Where the symbols take the nodes:
at | fi zu na ru ra ka
SZ | FC PP NQ NZ JC QZ
HM | LP PR BM PQ MH RL
PN | CT CP RR BR ZC DJ
RL | HM HC MH PR LP ZS
GP | TH SF JT ZP DT PF
GZ | CH PG MZ GR RQ MJ
PJ | RN TH SL DT BC GF
MR | PP BL CQ PB NZ BT
ZS | RL SR LP HC HM FB
CQ | BF QZ JZ SZ ZD NZ
JJ | GQ BG JP CC GG TG
BF | ZD SZ QH FC JZ CQ
DG | BT MH PP BM MR FP
CH | RQ GR BG QF MZ GZ
GG | JP HN CP DP RF GQ
GB | BZ RR GP DS PF FQ
QH | MJ NQ CH JD GZ JZ
GF | PJ GP BC TH RN ZB
BR | ZJ RH LJ DJ GH CP
DL | FP HM BT LP DG TR
PR | PQ FB DL ZS TR HC
SR | HC BN PQ LZ PR MB
JD | PG ZD QF JZ GR NQ
QQ | TG RQ GQ MZ JJ TZ
HN | DP TG GM JJ ZF CC
RH | DJ JP CT RF PN GM
DT | JT ZB GD GF CF TH
NF | QZ BT FC MR SZ PB
FP | DG LP MR MH BT DL
NZ | CQ NF ZD QZ BF PP
GH | LJ PN GB CT FQ ZJ
DN | TZ GZ TG CH QQ QF
CF | GD PJ BN RN TJ JT
PG | GR JZ DN QH QF JD
FC | JC NZ JD CQ NQ SZ
JZ | QH JC GZ NQ MJ ZD
GD | TJ RN LZ BC BN CF
BG | CC TZ DP QQ HN MZ
NQ | JD BF GR ZD PG JC
DJ | PN RF ZC CP CT RH
BC | SL JT MB CF FZ RN
SF | ZP GB GF BZ ZB FG
ZF | GM GQ DJ GG RH DP
PB | NF DG SZ BT QZ BL
RR | DS GH SF LJ FG ZC
CC | HN QQ ZF TG DP BG
BM | BL DL NF FP PB MH
LJ | FQ CT BZ ZC GB GH
TH | DT ZP CF ZB JT GP
MH | BM TR PB DL BL LP
HC | PR LZ TR FB PQ SR
PF | GP FG DT SF TH BZ
BL | PB FP QZ DG NF BM
FZ | MB GD HC TJ SR SL
RQ | MZ QF CC DN BG CH
QZ | SZ MR JC PP FC NF
FQ | GB ZC PF RR BZ LJ
TG | JJ MZ GG BG GQ QQ
PQ | TR ZS FP RL DL PR
GR | QF QH TZ MJ DN PG
RN | BC DT FZ JT SL PJ
JC | NQ CQ PG BF JD FC
DP | ZF JJ RH GQ GM HN
LP | MH PQ BL TR BM HM
SL | FZ CF SR GD MB BC
ZC | RR ZJ FG GH DS CT
MJ | GZ JD RQ PG CH QH
BT | MR BM NZ BL PP DG
ZB | GF PF RN GP PJ ZP
JP | RF DP BR ZF CP GG
BZ | PF DS TH FG GP GB
CP | BR GM GH RH ZJ RF
JT | CF GF TJ PJ GD DT
TJ | BN BC FB SL LZ GD
FG | SF FQ ZB GB ZP DS
MZ | BG DN HN TZ CC RQ
ZD | JZ FC MJ JC QH BF
FB | ZS MB HM SR RL LZ
RF | CP ZF ZJ GM BR JP
ZJ | GH DJ FQ PN LJ BR
LZ | FB FZ RL MB ZS BN
GM | RH GG PN JP DJ ZF
DS | FG LJ ZP FQ SF RR
TR | DL RL DG HM FP PQ
BN | LZ SL ZS FZ FB TJ
MB | SR TJ PR BN HC FZ
GQ | GG CC RF HN JP JJ
CT | ZC BR DS ZJ RR PN
QF | DN MJ QQ GZ TZ GR
TZ | QQ CH JJ RQ TG DN
PP | NZ PB BF NF CQ MR
ZP | ZB BZ PJ PF GF SF

The rows follow the links: the fewer symbols apart two nodes are, the more alike their rows tend to be.

Named rows; a name shown again gets a slightly different row:
DL [531,-242,65,-246,-561,304,-114,-607,63,176,773,85,-397,306,8,-138,-109,358,-375,-324,-196,98,-134,360,-250,227,-104,-869,592,87,-60,-390,-602,-100,-35,-223,-886,-10,122,729,-679,83,370,283,314,374,74,222]
TR [526,-183,64,-265,-569,284,-125,-736,148,159,754,88,-332,288,-12,-76,-98,385,-507,-326,-174,125,-158,319,-161,149,-23,-812,655,183,-89,-431,-507,-147,-14,-132,-944,35,220,745,-636,65,396,268,310,313,31,190]
CC [-479,-203,-88,252,488,-93,78,1043,-304,-130,-641,-89,73,-196,119,-142,-12,-422,844,291,106,-137,243,-104,-103,156,-341,428,-693,-455,62,472,34,338,-92,-182,981,-95,-519,-696,336,24,-383,-169,-248,58,160,31]
TG [-451,-256,-115,237,448,-70,71,1043,-329,-109,-621,-97,19,-187,134,-200,-44,-408,868,305,81,-124,255,-101,-135,189,-376,373,-689,-485,58,481,-36,329,-116,-219,966,-102,-516,-673,285,27,-369,-150,-245,88,170,90]
FG [-222,649,33,99,300,-382,72,-371,295,-137,-349,-13,521,-241,-178,413,233,-21,-497,129,204,-5,-101,-430,489,-553,624,826,-52,442,58,-12,934,-271,193,597,117,104,460,-257,663,-150,-71,-216,-174,-672,-350,-429]
DN [-298,-465,-122,158,273,71,43,1051,-405,-64,-398,-82,-202,-55,174,-333,-117,-339,941,210,20,-93,253,89,-314,392,-572,-16,-596,-602,-1,429,-392,408,-164,-438,789,-123,-649,-486,-16,68,-277,-41,-148,337,286,212]
NF [368,-557,-2,-167,-423,388,-100,8,-163,162,565,51,-513,289,129,-334,-177,166,194,-216,-209,26,14,445,-446,490,-483,-979,284,-286,-72,-148,-894,151,-168,-516,-440,-73,-278,480,-736,142,218,273,245,630,275,392]
DS [-286,630,20,129,355,-400,65,-227,243,-158,-440,-23,542,-260,-163,364,189,-87,-377,158,193,-21,-68,-425,496,-546,570,892,-152,396,71,78,939,-232,182,561,250,92,416,-339,698,-144,-143,-230,-195,-663,-313,-395]
CH [-279,-527,-111,148,250,111,28,1052,-408,-43,-350,-69,-212,-44,192,-327,-116,-329,939,181,0,-107,251,132,-326,401,-623,-71,-557,-609,10,393,-440,412,-177,-469,743,-128,-660,-443,-66,83,-259,-17,-109,381,310,246]
QZ [297,-614,-6,-141,-385,404,-99,155,-232,146,489,23,-532,274,157,-369,-196,113,333,-190,-191,23,52,430,-475,529,-551,-921,177,-343,-67,-98,-910,198,-175,-550,-342,-97,-352,386,-716,152,155,260,218,635,296,407]
PQ [523,-68,91,-264,-566,232,-99,-820,190,169,763,86,-268,284,-32,-14,-53,393,-597,-327,-193,125,-192,283,-117,85,74,-740,667,256,-74,-451,-401,-205,15,-66,-964,41,314,763,-571,44,392,246,311,218,-6,125]
CQ [205,-656,-38,-99,-290,382,-67,362,-294,115,365,0,-535,219,171,-407,-222,32,487,-124,-184,8,96,420,-501,575,-614,-831,31,-438,-47,4,-925,266,-202,-584,-114,-87,-464,254,-664,159,87,223,173,672,346,420]
NZ [293,-633,-15,-123,-338,371,-96,257,-233,141,447,21,-523,271,158,-362,-204,89,374,-168,-195,23,82,427,-489,534,-586,-887,143,-381,-48,-78,-936,227,-183,-572,-262,-95,-404,345,-690,138,141,234,201,656,310,401]
SZ [256,-632,-28,-131,-319,376,-74,300,-266,135,397,27,-539,238,153,-392,-198,63,431,-153,-174,-1,99,426,-503,531,-604,-855,88,-408,-55,-29,-932,241,-197,-593,-189,-111,-422,305,-679,165,123,232,199,665,333,393]
BF [163,-685,-54,-66,-218,352,-48,519,-324,85,245,-15,-520,200,178,-404,-203,-24,586,-74,-165,-17,142,374,-504,572,-664,-762,-62,-507,-29,75,-895,313,-207,-603,6,-109,-530,135,-602,146,31,186,132,654,348,421]
JD [-20,-643,-84,32,-39,254,-37,790,-397,35,6,-24,-421,118,200,-405,-180,-162,811,46,-108,-63,194,291,-469,548,-693,-528,-302,-592,-13,223,-795,371,-214,-598,331,-137,-633,-108,-406,129,-104,95,33,602,346,384]
PR [521,39,109,-267,-527,197,-95,-894,219,160,724,101,-219,268,-74,42,-10,412,-687,-333,-161,128,-195,222,-53,15,163,-652,689,328,-61,-459,-306,-252,44,16,-986,64,378,753,-492,16,387,230,293,124,-61,68]
PN [-481,401,-30,233,519,-377,109,340,36,-191,-714,-58,476,-324,-73,232,161,-287,131,281,232,-83,68,-395,349,-360,296,951,-490,74,75,291,778,-15,99,367,733,33,52,-626,755,-132,-304,-295,-292,-527,-182,-306]
TH [17,651,86,-53,21,-274,28,-806,394,-27,-1,32,432,-107,-195,420,195,162,-814,-43,102,65,-198,-299,470,-547,699,525,281,600,47,-226,783,-357,203,605,-342,133,626,117,407,-138,108,-104,-36,-589,-366,-377]
MJ [-123,-617,-114,85,87,211,16,920,-395,-6,-123,-60,-340,28,201,-398,-172,-250,887,97,-62,-76,227,208,-408,524,-670,-346,-410,-638,1,321,-659,398,-193,-554,524,-130,-660,-250,-275,114,-174,37,-26,519,354,311]
MH [528,-294,61,-241,-573,336,-117,-554,55,170,743,96,-407,323,32,-151,-102,360,-311,-305,-192,93,-124,369,-254,262,-156,-893,571,51,-85,-367,-655,-60,-60,-250,-855,-3,64,701,-698,93,345,278,322,421,112,258]
BG [-421,-300,-117,203,406,-45,70,1060,-359,-116,-590,-91,-6,-160,136,-221,-58,-398,877,284,82,-127,237,-73,-142,209,-433,320,-679,-509,45,482,-86,348,-130,-259,950,-111,-549,-645,217,39,-357,-135,-221,136,201,102]
BR [-485,376,-36,244,550,-363,125,411,1,-185,-734,-61,449,-315,-48,186,149,-317,188,319,198,-91,81,-399,335,-319,238,933,-502,34,89,310,731,26,83,326,783,32,15,-662,728,-104,-320,-288,-305,-482,-145,-289]
CP [-515,283,-70,254,557,-331,110,566,-48,-192,-765,-92,406,-327,-32,157,113,-339,324,326,215,-97,117,-365,271,-268,171,908,-555,-53,87,375,671,78,49,257,841,-3,-69,-723,711,-92,-351,-278,-309,-426,-110,-270]
SF [-144,661,50,51,217,-359,52,-491,319,-92,-260,3,507,-204,-195,413,219,31,-592,70,153,29,-127,-408,495,-574,653,751,53,510,52,-72,908,-312,218,603,-2,121,519,-158,613,-160,-25,-200,-144,-654,-339,-429]
LZ [437,265,86,-227,-460,83,-71,-1044,333,125,599,106,-25,186,-118,176,42,411,-868,-284,-100,114,-246,95,127,-181,391,-354,688,483,-53,-473,22,-322,123,213,-952,81,529,666,-288,-25,387,140,234,-86,-173,-82]

Each walk starts at a row. The symbols on each line, taken left to right, move it on to the next node.
Answer with the node's row; about right is enough.
start [193,561,117,-109,-170,-167,-8,-1006,426,8,256,61,291,20,-192,365,165,286,-938,-140,49,103,-238,-170,385,-465,643,204,492,624,-11,-346,568,-408,199,496,-628,130,661,351,165,-116,230,-11,76,-462,-332,-290]
ka ra -> [275,520,124,-159,-248,-123,-35,-1033,409,49,336,70,240,43,-193,324,130,338,-942,-180,23,108,-242,-124,341,-415,601,77,556,622,-13,-378,440,-406,177,452,-726,121,654,427,74,-106,276,29,122,-385,-322,-263]
ru zu ru fi ka -> [90,638,97,-60,-63,-245,17,-884,403,-31,84,46,367,-53,-200,419,163,213,-861,-97,65,78,-227,-257,441,-539,671,398,376,620,5,-279,702,-395,197,559,-463,124,644,194,326,-136,150,-76,7,-540,-361,-344]
start [-513,15,-85,260,541,-222,93,854,-206,-154,-731,-97,231,-284,54,-26,47,-423,634,331,158,-117,202,-231,76,-23,-126,678,-680,-301,75,478,357,217,-36,26,993,-48,-333,-768,548,-35,-392,-232,-297,-179,45,-103]
ka ka ra zu -> [-481,-123,-117,246,527,-157,94,983,-278,-133,-700,-98,130,-248,107,-105,-8,-404,769,308,115,-139,230,-185,-30,93,-267,552,-696,-403,67,468,161,289,-65,-96,1007,-76,-425,-729,417,-13,-407,-178,-274,-40,116,-7]
ka zu fi fi -> [-466,-170,-109,262,495,-111,94,1029,-302,-127,-671,-83,102,-236,103,-139,-10,-440,813,307,113,-132,233,-139,-69,122,-296,505,-704,-429,53,490,96,304,-81,-149,991,-86,-463,-706,370,14,-379,-187,-252,9,144,-1]
start [355,-575,-11,-167,-393,390,-79,89,-202,159,523,48,-539,278,128,-345,-203,132,251,-211,-194,44,36,426,-463,509,-520,-918,216,-315,-66,-119,-904,174,-155,-542,-399,-69,-318,439,-738,159,192,272,233,648,285,413]
fi na ka ru -> [202,-645,-46,-75,-261,354,-79,440,-307,111,302,9,-522,226,190,-401,-194,9,537,-103,-182,-1,123,410,-480,572,-644,-803,-18,-465,-48,27,-926,266,-199,-598,-38,-117,-494,211,-645,158,53,224,165,664,348,420]
ra zu fi zu ra -> [52,-674,-69,-1,-101,313,-38,674,-354,69,112,-10,-480,149,190,-420,-207,-118,744,-8,-132,-40,172,346,-482,578,-675,-613,-189,-585,-42,169,-825,352,-225,-599,198,-123,-588,-8,-484,131,-48,146,76,629,365,391]
start [484,166,112,-243,-485,115,-76,-999,293,156,674,113,-80,225,-102,117,8,424,-801,-314,-105,144,-249,138,57,-108,329,-489,697,428,-57,-470,-111,-325,82,149,-984,76,488,711,-386,15,382,177,252,-6,-142,-23]
ru fi na na -> [476,-405,46,-227,-508,372,-110,-342,-30,174,699,58,-482,324,56,-211,-153,295,-107,-274,-219,87,-72,395,-345,353,-292,-960,488,-79,-64,-306,-771,12,-99,-366,-725,-34,-74,643,-734,131,311,296,303,525,182,315]
na ru na fi -> [116,-666,-64,-52,-185,334,-59,567,-355,101,226,3,-484,184,199,-422,-206,-61,643,-46,-147,-15,161,372,-489,572,-675,-717,-103,-514,-66,107,-876,342,-203,-606,76,-124,-548,102,-553,163,2,172,117,643,377,411]
start [-172,-584,-95,98,114,175,15,961,-419,-14,-192,-32,-310,18,188,-369,-162,-264,911,126,-57,-93,243,211,-404,495,-656,-265,-464,-637,-9,338,-587,401,-190,-538,590,-132,-662,-292,-216,112,-186,24,-45,483,343,309]
ru ka ru na -> [-242,-545,-112,137,193,152,16,1017,-403,-26,-292,-59,-257,-30,191,-349,-128,-315,929,169,-22,-116,249,146,-353,442,-628,-140,-512,-629,-4,370,-507,416,-188,-504,703,-134,-662,-400,-119,93,-230,-15,-106,426,316,275]
ka zu zu ra -> [-90,-627,-92,72,38,221,-9,880,-425,26,-82,-38,-359,68,185,-396,-171,-209,860,89,-92,-89,219,244,-434,524,-678,-386,-373,-610,-23,295,-708,396,-204,-564,462,-146,-642,-217,-312,146,-152,73,-15,538,355,355]
start [-380,533,-25,186,460,-373,115,45,155,-169,-593,-54,520,-290,-107,295,163,-196,-138,210,205,-57,-8,-418,427,-461,457,956,-301,240,75,198,878,-120,136,482,518,58,234,-524,733,-139,-253,-269,-273,-589,-246,-390]
ka fi ka fi ru -> [-397,504,4,183,464,-385,117,143,105,-167,-635,-49,509,-320,-99,290,172,-214,-64,227,206,-61,18,-441,404,-446,412,971,-360,193,61,212,854,-88,132,448,577,52,200,-552,733,-124,-252,-275,-269,-572,-241,-359]
na fi ra ka -> [-114,671,60,48,192,-350,56,-569,365,-100,-211,1,512,-174,-195,423,208,65,-663,32,162,35,-149,-373,494,-579,661,717,102,518,57,-99,892,-320,209,606,-79,124,560,-110,572,-146,2,-160,-107,-638,-351,-402]
start [511,-324,54,-253,-562,335,-111,-476,37,190,738,73,-431,312,49,-161,-149,321,-254,-321,-199,110,-106,380,-286,305,-183,-931,542,13,-76,-364,-706,-47,-88,-316,-808,-13,18,686,-713,95,331,271,297,465,123,285]
zu ra ka fi fi -> [451,-451,11,-240,-532,376,-128,-283,-69,182,683,71,-485,319,68,-221,-160,269,-48,-278,-216,68,-55,424,-366,391,-339,-971,434,-134,-87,-281,-816,31,-115,-397,-663,-29,-112,615,-768,131,303,268,292,540,211,340]
ka na zu fi -> [392,-539,-1,-175,-451,403,-97,-68,-142,172,612,45,-547,292,117,-294,-172,183,132,-244,-207,43,10,426,-414,461,-442,-951,305,-251,-75,-195,-888,113,-135,-484,-500,-73,-241,526,-761,148,234,282,266,611,247,382]
